Below are the code and all the weights of a small trained network. Each question names an input and a class and asks about switching units off, where a switched-off unit gives its printed mean instead of its output.

import numpy as np


def w(rows, s, z=0):
    codes = np.array(rows[::2]) - 128.0
    scale = np.full(codes.shape[1], s)
    scale[-1] = z or s
    return codes * scale


def norm(h):
    return h / np.sqrt((h * h).mean(-1, keepdims=True) + 1e-5)


def f(y):
    return np.maximum(y, 0)


def log_softmax(a):
    a = a - a.max(-1, keepdims=True)
    return a - np.log(np.exp(a).sum(-1, keepdims=True))


def net(x, mask):
    res = np.array(x, float).reshape(1, 6) / 4 @ E
    u = 0
    for l in range(3):
        y = f(norm(res) @ A[l][:, :-1].T + A[l][:, -1])
        res = res + np.where(mask[u : u + 5], y, B[l][:, -1]) @ B[l][:, :-1]
        u += 5
    return log_softmax(norm(res)[-1] @ U[:, :-1].T + U[:, -1])


A, B = {}, {}
E = w([
[150,106,166,191,133,107,175,200],'x0',
[114,17,82,115,57,158,141,166],'x1',
[97,34,129,91,90,130,131,173],'x2',
[159,54,121,179,122,46,96,142],'x3',
[136,254,191,115,133,68,128,158],'x4',
[131,195,15,144,133,205,183,167],'x5',
],0.0065)
A[0] = w([
[226,132,128,199,175,53,98,155,18],'0.n0',
[146,216,110,109,131,135,110,153,173],'0.n1',
[188,172,99,164,108,152,132,208,77],'0.n2',
[78,115,253,84,179,205,189,179,3],'0.n3',
[93,47,142,159,82,140,135,87,215],'0.n4',
],0.005,0.0018)
B[0] = w([
[211,83,48,146,161,152,70,192,210],'0.n0',
[76,131,178,165,58,162,69,116,252],'0.n1',
[7,141,183,104,79,87,148,131,205],'0.n2',
[89,106,109,127,255,82,169,89,197],'0.n3',
[172,164,100,76,96,92,199,62,242],'0.n4',
],0.0077,0.0032)
A[1] = w([
[124,49,149,169,115,92,128,170,193],'1.n0',
[107,137,114,131,122,146,101,254,127],'1.n1',
[203,132,97,200,130,63,75,157,47],'1.n2',
[164,162,217,133,146,74,112,131,83],'1.n3',
[137,188,150,144,148,152,114,95,5],'1.n4',
],0.008,0.0022)
B[1] = w([
[99,254,116,158,134,181,64,91,250],'1.n0',
[85,76,188,213,97,109,208,110,215],'1.n1',
[156,108,187,246,143,146,73,162,235],'1.n2',
[145,86,17,122,97,127,128,97,255],'1.n3',
[63,151,194,90,90,225,105,131,214],'1.n4',
],0.0069,0.0039)
A[2] = w([
[124,248,162,133,127,238,30,142,39],'2.n0',
[124,5,34,113,111,226,115,145,3],'2.n1',
[227,99,175,179,135,106,80,151,96],'2.n2',
[102,10,13,78,132,191,122,108,73],'2.n3',
[123,108,199,68,253,140,101,137,90],'2.n4',
],0.0068,0.0018)
B[2] = w([
[108,171,70,20,214,166,14,86,255],'2.n0',
[218,153,82,87,159,196,163,185,209],'2.n1',
[211,114,199,203,242,85,71,129,190],'2.n2',
[255,123,113,135,28,154,174,201,227],'2.n3',
[92,77,95,105,200,58,202,186,157],'2.n4',
],0.0064,0.0062)
U = w([
[68,76,128,80,203,83,202,118,2],'0',
[155,65,166,53,40,20,104,62,26],'1',
[27,150,152,196,40,132,203,167,107],'2',
[199,96,156,244,178,106,32,122,179],'3',
[66,208,101,48,152,197,58,74,210],'4',
[228,85,58,96,41,218,185,149,216],'5',
],0.011,0.0022)

Each question gives the input, the list of numbers given to net, and the class t.
The units are the neurons (one row each of A and B). Each row of codes is followed by its name. A weight is (code - 128) times the scale printed after its matrix; where a second scale follows, it is the last column's (A, B and U).
mask holds one flag per neuron, layer by layer. A switched-off neuron (its flag False) gives its mean, the last column of its row in B, instead of its output. The means were averaged over made-up inputs and are rounded, as every weight is.
A unit's drop is (log p(t) with every unit on - log p(t) with that unit switched off) / (log p(t) with every unit on - log p(t) with every unit switched off).
The circuit of an input: a set's keep is (log p(t) with only the set's units on - log p(t) with every unit switched off) / (log p(t) with every unit on - log p(t) with every unit switched off). Starting from the 12 units with the biggest drops (on a tie, the unit counted first), units are removed one at a time, each time the one whose removal leaves the highest keep (on an exact tie, the one counted first), for as long as the keep stays at least 0.8.
circuit, biggest first: the units of the circuit, biggest drop first
most important unit: the unit with the biggest drop
top k neurons: the k neurons with the biggest drops, biggest first
k most important neurons of layer l: the k neurons of layer l with the biggest drops, biggest first
drop of u: that unit's drop, to one decimal
input [7,-1,7,-5,-4,-4], class 0: circuit, biggest first -> [0.n3]
input [-7,-8,2,1,-8,-1], class 5: circuit, biggest first -> [1.n0 2.n3]
input [2,7,-6,8,0,8], class 2: circuit, biggest first -> [0.n2 1.n1 2.n0]
input [2,6,-8,-1,-4,-8], class 1: top 2 neurons -> [0.n4 1.n2]
input [6,1,-3,-3,3,6], class 2: circuit, biggest first -> [1.n1 0.n2]
input [5,4,-5,-6,3,-4], class 0: circuit, biggest first -> [0.n3 2.n4]
input [4,-8,8,-8,-7,2], class 0: circuit, biggest first -> [0.n3 2.n4]
input [8,0,1,3,-2,6], class 2: circuit, biggest first -> [0.n2 1.n1]
input [-4,8,-8,-1,-4,-8], class 5: top 2 neurons -> [2.n3 0.n2]
input [1,-6,8,3,-8,-4], class 5: top 3 neurons -> [1.n2 0.n4 2.n3]
input [4,5,-2,-2,-6,-8], class 5: 2 most important neurons of layer 1 -> [1.n2 1.n1]
input [3,-8,6,2,6,6], class 2: 2 most important neurons of layer 1 -> [1.n1 1.n0]
input [8,-8,5,2,3,6], class 2: top 4 neurons -> [0.n2 1.n1 2.n0 0.n1]
input [7,7,-8,-3,5,-2], class 2: most important unit -> 0.n2
input [-7,-6,3,3,-5,8], class 5: top 2 neurons -> [2.n3 1.n0]
input [4,1,5,-6,1,8], class 2: 2 most important neurons of layer 1 -> [1.n1 1.n3]
input [2,-5,0,-6,-5,-7], class 0: top 2 neurons -> [0.n3 2.n4]
input [-4,6,8,-2,8,5], class 2: top 2 neurons -> [1.n1 1.n3]
input [7,2,3,-4,6,-5], class 0: 2 most important neurons of layer 0 -> [0.n3 0.n1]
input [-2,-5,3,0,0,-7], class 1: most important neuron of layer 2 -> [2.n0]
input [4,1,-2,-1,1,7], class 2: drop of 1.n1 -> 0.1
input [-3,3,7,-3,6,5], class 2: drop of 1.n1 -> 0.4
